After every row comes roughly how far along a hidden order it lies, from 0 to 9.
(in the rows, 100 means zero)
[111  99 100 100  80  80 101  92  96 100  90 105  98  97 100 102  93 111
 119 105  87 101 109  93 132 102 109 103 103 113 103 103 105  72 105  93
 113 103 100 101 104  99  99 105 105 118 104  98 125  96  88 107  82 101
  69  76 100 104  88  89  81 120 102 107 100  93 146 100  95  91 100 116
 114 109  94 100  99 103  93  94 105  97 109  93 112 119  97 107  80  86
 102  67 102  97  83 114  97 100  96 105  97 122  78  86 100  93 101 100
 134  97  94 155  94 100  51 101 100  99 107  81 117 104 101 106 101 101
  93  98  95 103 111 106 105 149  94  95 120  83 104 103 109 109 102  88
 100 104  78  92  66  95 102 104 100  68 114  98  98  98  86  96  82  98
 101  93 114  91  97 113 102 100  92  93  96 101 107  89  85  99]
2
[102 102 104  97 114  90  94 119  95 100 113  99  96 104  99  96  95 100
  78 117 121  97  95 102 113  96  81 102 107  97 105 106 108  76  89  93
 105 113 108  86 106 105  91  77  98 131  98  99 115 114  96 119 104 102
  93 116 101  89 109  76  79 130 105 127  84  94  91 107  93  95  97 114
 101  92  86 101  91  93 107 111 105 101 104  84 105  99  98 117  96  98
  98 124 101 100  78  91  87  88 100  96  96 129  54  89 100 103 103  84
 113 110 100  86  86  90  72 105  91  96 101 132 100  98 106  96 103  98
 101 102 106 104 109 103 100 100 100  99  90 102  84 100 110  61 106 115
 106  72 127 103 114 107  95  77  97  86  91  97 103 100  60 117  87  97
 100 102 125 109  98  85  97 111 109 105 100 117 108  86 117  67]
9
[105 100  99 105 113 101 102 131  93  96 121 103 101  99  96  99 107  87
 120 102 107  97 106 106  99  78  92  98  96  98 101 108 108  78  92 114
 103  97 105  90 105  99 101  94 101 141  98 108 103  99  96 103  91  97
 104  90  99  95  97 122  97 103 111 105  82 107  84 116  99  99  99  75
  97 100 109 107 106  99 105  91  92 103 101  94 117 108  98 112  94  98
  96 100 101 102  70  98 109 112  99 105 108  96  67  96  99  97 100 105
  80 112  98  51 100  87  98 101  94 105 104  93 100  96  98 101 105 108
 103 111 110  97 100 102 100  87 108  99 100 103  80 110 101  79 102 101
  99  78  99 113 128  97  91  97 102  86  95  99 101 100  76  88 105  95
  89  96 150  96 104  99 109 106 110  95  99  99 101 105 137 104]
6
[ 92  99  94 108 124 107  93 107 101 110  99  89  99  97 102 104 105 121
 103 114  96 105  98 106 118 119 102 103  97  95  97  95 104 106  91 101
  88 103 101 106 105  95 100  88 103 106 100 100  94 105  95  93  88  81
 107 104  99 104  78 102 138  82 103 123 104  93  45  77  88 100  95 118
  84  94  92  88 108  95  98 112  97  78  99  96  79 103  94 105 100  97
 102  87  95  99  81  76 110 106 113  91 104  84 127 112  95 107 102  97
  78  67  93  96  96  86  82 101 106 102  99  92 104  96 101 107 103 110
 110 108 109 103  96  98 100  33 103 106  91  91 118 104 112 100  90  78
 105 112  72  99  89  99 108 105  97 117  99 101 104 100  89 100 105  98
  89 121  76  98  94 107  93  99 102 105  97  96 101  85  88  90]
4
[ 86  99  99 105 182 105  98 112 122 104  98  88  89  94 104 103 107 109
  99  85 104 103 114 111 104 119 100  97 100 102  92  97 111 123  95 108
 106 105 104 112  92  90  99  94  98  82  97 108 130 126 100 119  97 101
  93  94  99 102 126  84 100  66 107  76 116 105  60  86  94 102 100  81
  88 106 100 101  87 104 101  99 109  99 104  92 143 108 104  98 111 109
  97  76 106  99  95 112 109 113  99 103 102 100 111 112  99  99 100 103
 122  79 100  45  98 104 131  98 103 102  99 113 102  96 102  99  98 103
 107  98  90  92  92 109  97  93 109  99  86 109  93  98 100 114  92 114
 100  98  94  94  83  98 112 113  98  98 102 102 102  98  96  85  84 104
 101 127  83  98 103 101 108 103  92 108  94  93  84 112  41 152]
0
[ 96 102  94  91 134  97 100 102 109 108 128  95 101  96  98 105 100 113
  98 107  93 102  92  88  81 126 106  99 106  99  94 103  98  82  93  94
 100  94  96 107 109  97  89  99 100 105 101 109 133 119  93  73 101 108
  78  92  99  88  77 121 127  62 115 118  93 107 113  93  96 104  99 108
  98 100 108 112  89 105 102  94  97  95 104 103 105  97  89 104  96  93
 101  83  98 101 107  91  86 101  95 100 107  69 107 101 104  96 107 105
  99  99  99  27  86  98 168 103 103 100 104 103  91 105 100  95 106  95
 102  96 107  76 116 100 102  85  97 103 100  90  97 107 100  74 108  63
 101  83 123  94  76  96 100  41 100 132 102 101  98 101 146  92  97 105
 112  97  98 100  98  80  92 100 101 110 100  99  95 102 125 123]
5
[ 97  98  98  94  92 105  99  78 106  99  94 104  92  92  98 100  99 101
  97  85  83 100 100  82  95  58 102 100 105  99  87  90 100  32 112  96
  93 105  90 139  82 100 110 131 103  86 103 101 106  91 105  90 105  92
 105  78 104  93 109  95  80 152 107 105 124 100  34 111  96  96 103  87
 105  99 107 115  99  99  97  98  92  93 118 103 110  99 104  87 122  93
  96 111  99 100  86 106 115  95  92  98 102 122 105 103  98 103  96  94
  86  96 100 100  94 108 110  93  93  98 101  68 122 104 102 101 101  98
 101 109  89 103 103 101 106  90 103 106  85  94  96 110 102 107  94  84
  88  94 126 110  43  97  97 190  99  58 121 105 103  99 107 100  99 107
 125 122  79  96  99 107  95 105  98  94  98 103 102  99  70 106]
0
[ 95 100 101  96 107 105  98 102 112  98  97  94 105 100 101  97  98 108
 103 105 121 101  99  93  93 126 107  98  89  88  99  96 102 136 107  88
  96  98  98  92 103  95 106 116 104  93 101 113 105 121 102  49  98 101
  94 116 101  98  96 105 112  50  97  83 104 103  81  90  89 100 100  98
 107 100 108 112 106 100 108  96  95 151  92  84  62 118  99  94  75 100
  97 127  88  96 114  76 102 101 108  99 100 101  74 109 104  95  94  94
  86  91  93  76 102  95 139 101 113 102 100  91  98  94  99 100 104 106
 104 125  99 106  98 104  92 117 102  91  98 101 114 109 100 107  92 112
 107  98  77 102 119 108 107 175  98  95 147  97 102 102 140  86 107  96
  90 108  87 113 103  98  97 100  92 112 100 108 100  95  54 135]
6
[111 102 101 111 130 108 101 113 123 108  78  82  97  99  96  94 104 111
 118  98 108  96 113 100 181 102 104 102  94 103 105  84  97  71  99  97
  90 108  98  92 100  93 103  91  96 106  91 107  93  93  96 115  69  97
  85  89  97 109  70  96 110  30 104  96 108 110 107  59  85 105  99  98
  92  96  99 122  88  97 114  88 100 119  99  84 137  94  94  88  79 100
  91  83  91 100 104  75 110  90 104  95  92  48  36 102 100  91  98 101
 116  91  95  98  86  94 189 103  97 101  95  79  86  98 101  95 112 107
 107 104  86 108 107 101 100 200 102  86 133 101  83 105  94  68 103  81
  84  86 110  89  69 111  94  88 104  79 129 105  97 103  92  99  84  99
  92  67 107 100 102  92  98 107  89  96  99 102  99 100  94 157]
7
[102  98 103 109 103 110 102 106 103  98  89  80 106 101 100  91 105 105
  88 108 114  97 104 114 107 102  94 101 102 100  97  98  94  84 102 104
 104  94 108  96 109  90 111  95 102 104  97 114 107 105  98  68 108 105
  76  96  99 100  99  99 128 139 104  64 107  89  80 113  95 105  96  99
 116  94  85 106  86  97 101 110  87  95  95 104  47 101  86  97  97  96
  95 102  99  97  81  77 104 107  98 103  96  73  82 119  94 101  92  87
  95 102  99 125 104  86 119  99  96 101 103  87  99 101 104 107 103 101
  99  84 133  84 102 103  99  55 103  98 112 101  91 123 104 106 105 137
 104 102  97  99  77 100  99 167 100 129  91  95 106 104 126  97 111  95
  89 116  78 104  99  97 102 105  95 101 101 105  94  88 105 148]
7
[ 92 102  98 103 115 111  95 121 102  95  93 120  98  99  95 102  98  96
  79  86 101 103 102  91 107  53  93 102  97 107  93 100 108 124  93  98
  97 100  96 117  96  91  93  83 101  95  97 102  78 103 103 107 120  96
 107  94 101 117 106 102  75 124 103 126  91 102  85 106 108  94 102 108
 126 103 109 111 101 106  95 107 106 108 102 103 106  88 116 129 127 104
 100  78  96  99  88 110 100 104  90  98 107 110  81  96 100 109  99  87
  98  86  97 148  84  89  93  97 100  98  96  90  96 104  99  95  98  87
  98 106 120 121 109  94 103 129  99  95  98  95  85 109  98  88  97 116
  97 105 111  99  90 111 108  80 101  92  68 101  99  97  56 103  81  99
  98  96  35  99 103 101 103 103  99 101 100 104 105 101 113  55]
5
[114 103  98 100  82 108  98  95 103 104 114 117  95 103 100  95 102 102
  97  94 117 101 103 105 114  85  95 106  89  97  94  96  95 138  75  83
 102  94  96  81  88  99 100 111 102 109 100  90 105 124 107  63  86  95
 102 100  96  93  95 109 139 153 106 102 101 105  57  77  80 104  95  82
 106  98 125  98  84 100 108  89  94 108  98  89  59  98  95 120 103 100
  95 140  94 102 117  63  90 113 106  98 105  75  91 104  98 105 104 105
  97 117  90  99  96 101 160 107 103 105 102  94 103  95 106  92  98 108
  99  91 110  86 106 113  98 139 106 101  87 101  85 101 106  65  92 117
 100  84  70  82  63  98  87 159 100  92 128 101  99 107  81  85 124  97
 104  95 107 102 101  96 107 103  91  93 100 107 106  93 117  94]
8
[ 98 102  97 100 102 104 102 118  79  93 116 108 103 102  97 100 100 105
  95  89 121  97 105 106 160  96  99 100  98  94 103 108  95 150  96  94
 107 100 103  89  94  97  95 106 100  92 102 111 106 105 103  73  95  99
  80  93 102  96 123  97  65  63 108 108 104 111  13 122  99 100 108  93
  97 103 107  79 105 105  98  87 102 121 107  99 127  98  96 101  84  87
  98 105  92 100  84  99  93  92  96  99  96 104  77  70 104 104  98  92
  65  76  89 127 101  96 120  98 100 104  96  73  86  98 101 109 103 101
 102 102 103 103 114  98 104 159  94  94 115  94 119 107 102  83  95 120
  93 113  94 107 105  96  98  46 101 141 118 103  97  97  84 100  99  93
 100 107 117  99 102  96  98  98  85 102 100 101  96  96  89 164]
6
[ 96 104 100 100  73  85  97 113  93  89 139  95  88  99  97  96 100 107
 110 109 112  98 107 104 109 146  96  97  97 108 113  97 116  66 101 114
 100  96 110 119 112 102  94  69  96  88  97  94  97  95  98 107  88 109
  99  91 100 109  80 103 103  77 115  85  81 104  69 105  99 100 100  92
 109  96  83 111  96 103 101 108 107 114  97  93  96  86 102 105  57 117
  98 118  93 100  99 107  95  92  98 105  90  77  89 107  97 105  96  94
  96  79  92 109  97  97 145  94  96 101  91 113 109  97  99 100 102 100
 102  91 106  78 111 105  98  90  97 107 120 102 112  94 104 103  89 119
  98 135 112  93 151 103  83   8 101  90 117 103  96 101  92 112 106 103
 102  91  86 109 104  89 100  98 105 102 101  96 101  93 153 126]
7
[ 99  96  99 104 151 106 101  75  95  97  88  91 100 100 100  96  99 101
  74  92  85  97  98 111 128 150 107 100 107 107  98 111  97  55  93 109
 118  96  96 137  86 102  96 105 105 116 103  96 100 108 106 145  61  99
  92 100  98 106  94 107  91 153  91 103 105 100  65 119 104  99 102 103
 116 107  90 120 107  95  99  84 106  84 106  95 132  96  97  94 108  97
 104  73 100  99  90  89  96 106 101 105  97 122  82 117 100  92  95  96
 107 130 102  58  97 100 132  90 101  95  99  70  99 100 103 103 108  90
 104 110 116 117 104  88 104  87  94 100  87  96 120 108  99  94  91  95
  95  97 118  92  70  97 118 131 100  47  98  98  99  99 143 101  75  95
  97  87  24 102  99 100  96 101  72 103 101  97  88 103 106 114]
1
[109 101  97  99  86  98  99  90  93  92 100  93  94 100 100  96 103  79
 104 104 104  98 107 105 114 140  97 100  89  98 110 103 105 110 104 123
 102 105 101  93 105 104  95 102 100 125 101 109  72 104  89 137 121 103
  89  92  97 110  81 118 120  60  87  81  99  97  58 147  94  97  97 119
 121  93  97 109 104  96 102  98 101  92  87 108  76  92 101 105  59  97
 107  99  97 103 109  94  83  82  98 101  95 156  74  92 101  94  96  82
 100  47  95  36  96  95  50 101  94 101 100 122  95  99 100  90 107  99
  96 107  78  97 102 103  95 121  97  95 107  93 110 107  88  90 102 109
 110  93 111  85 159 103 114  99  97  50  91  99 106  97 114  88 106 108
  83  80  96  98  96 112  96 103 108  99 100 105  73  99  94 100]
8
[104  99  98  94  76  98  91 114 125 108 108  97  91 102  98  99  99 115
 108  92  96 103  98 108 114 110 106 101 100  94  95  90 102  99  74 102
 113  97 104 117 106 110  89 126  93 115 105 101  80  87  94 121 105 100
 102  89 100 101 126  96  90  81  95 111 101 105 141 143  87  99 101 109
  93  92 101 100 111  99 100  98 105  88  93 101 166  71  99 111  88 102
 101  90 105 102  99  79 108 113 103  96 103  81  83 109 104 107  85  88
  62 103 101 125  99  99  97  99 105  99 100  89  87  98 101  97  99 102
  98  84 112  89 100 104 101 113 103 110 116  95 107 100  97  78  97  86
 104 122  68 118 131 110 110  56  99  85 114 100 103  98 122  98  92 109
  90  94  78 106  96  96 110  99 109  98  97 100 107  98  67 105]
3
[103 102  99  95 186  94  93 121 111  97  97 107  95  89 105  98 104 106
 106 102  86 103 110  92 136 100 105 102  99 103  93  93 114 103 106  86
  86  96  99 116 101  95 106 133 106  84  98  99  80 125 114  62  74  95
 121  99 103  95  86  89  88  79  99 118 136  89  84 125  97 102  94 105
  91 105 120  81  90 109  97 103 107 103  97  88  81  99  89 117 127 104
 100  75 104  98  86  94 119 109 106  99 103  74 103 106 105 100  95  93
  98 145 101 127  97  96 170  94 102 102 107  81 117  97 102  97 105 112
 106 102 112 107  90  97 102 130  91 106  96 101 114 107 111 122 101  73
  96  86 123 103  94  93  91 150 100 111  98 103 102  91  94  91 107 102
  99 105 124 104 102  98 101 104  95  93  99  97 106 104  41 110]
0
[ 99 102  98 108 173 111 100 106 108 114 110 118  98  98 104 103  96  98
  83 122  95 102  93  91 128 141  98 100 102 104  94 103  90 162 106 107
 104  98 109  53  97  85 104  92  99  90 103 109 103  95  94  97 121  92
 125  83 101 108  90 127 102 133 109 118 105 106  41 105 103 103  96 105
 110  93  85 105  96 101 103  90  86  94  97 103 113  93  96  94 103  95
  96  78 106 101 122  82  89 104 110  93 106 113 109  80 108 107  91 105
  58 108  93  40  99 102 110 102 103 105 101  77 103 102 100  93 104  85
 102  99  88 104  92  99 105  86 103 100  82  94  94 108  96  92 106 112
  99  99  78 105  86 100 127 165 101 125 128  97 104  93 106  99  90  99
  97  84 110 108  97 102 102 106  83  91 101 111  94  96  58 108]
2
[ 99  99  99 106  91 110  97 115 106  99 111  93  96  94 100  94 110 105
 116 104 101  97 107 107  94 150 102 102  99  89  90  86 105 110 110  98
  95  91  95  76 125  96  92 116 102 109  97 104  83  94  94 108 119 104
 109 118 101 102 113  97 148 118 105 113  84 109  45 103  84  97  97  84
 104  99  91  91  98 103  97 101 104 110 102 100  76 109 100  87 114  88
  99  83  93  94 107  61  95 103 101  98 109  67  82  97 101  99  99 109
 107  97  90 101 102  94 124  97 101 108  97 104  82  97 102 109 106 109
 104  94 173 120 105 109 101  59  99 101  91  95 119  93  99  89  91  79
 106  66 112  86  34 106 113 200  98 151 119 100 105  96 136  79  93 104
  89  96 113  96  97  97  99 100  86  96 102 107  90 103 104 108]
6
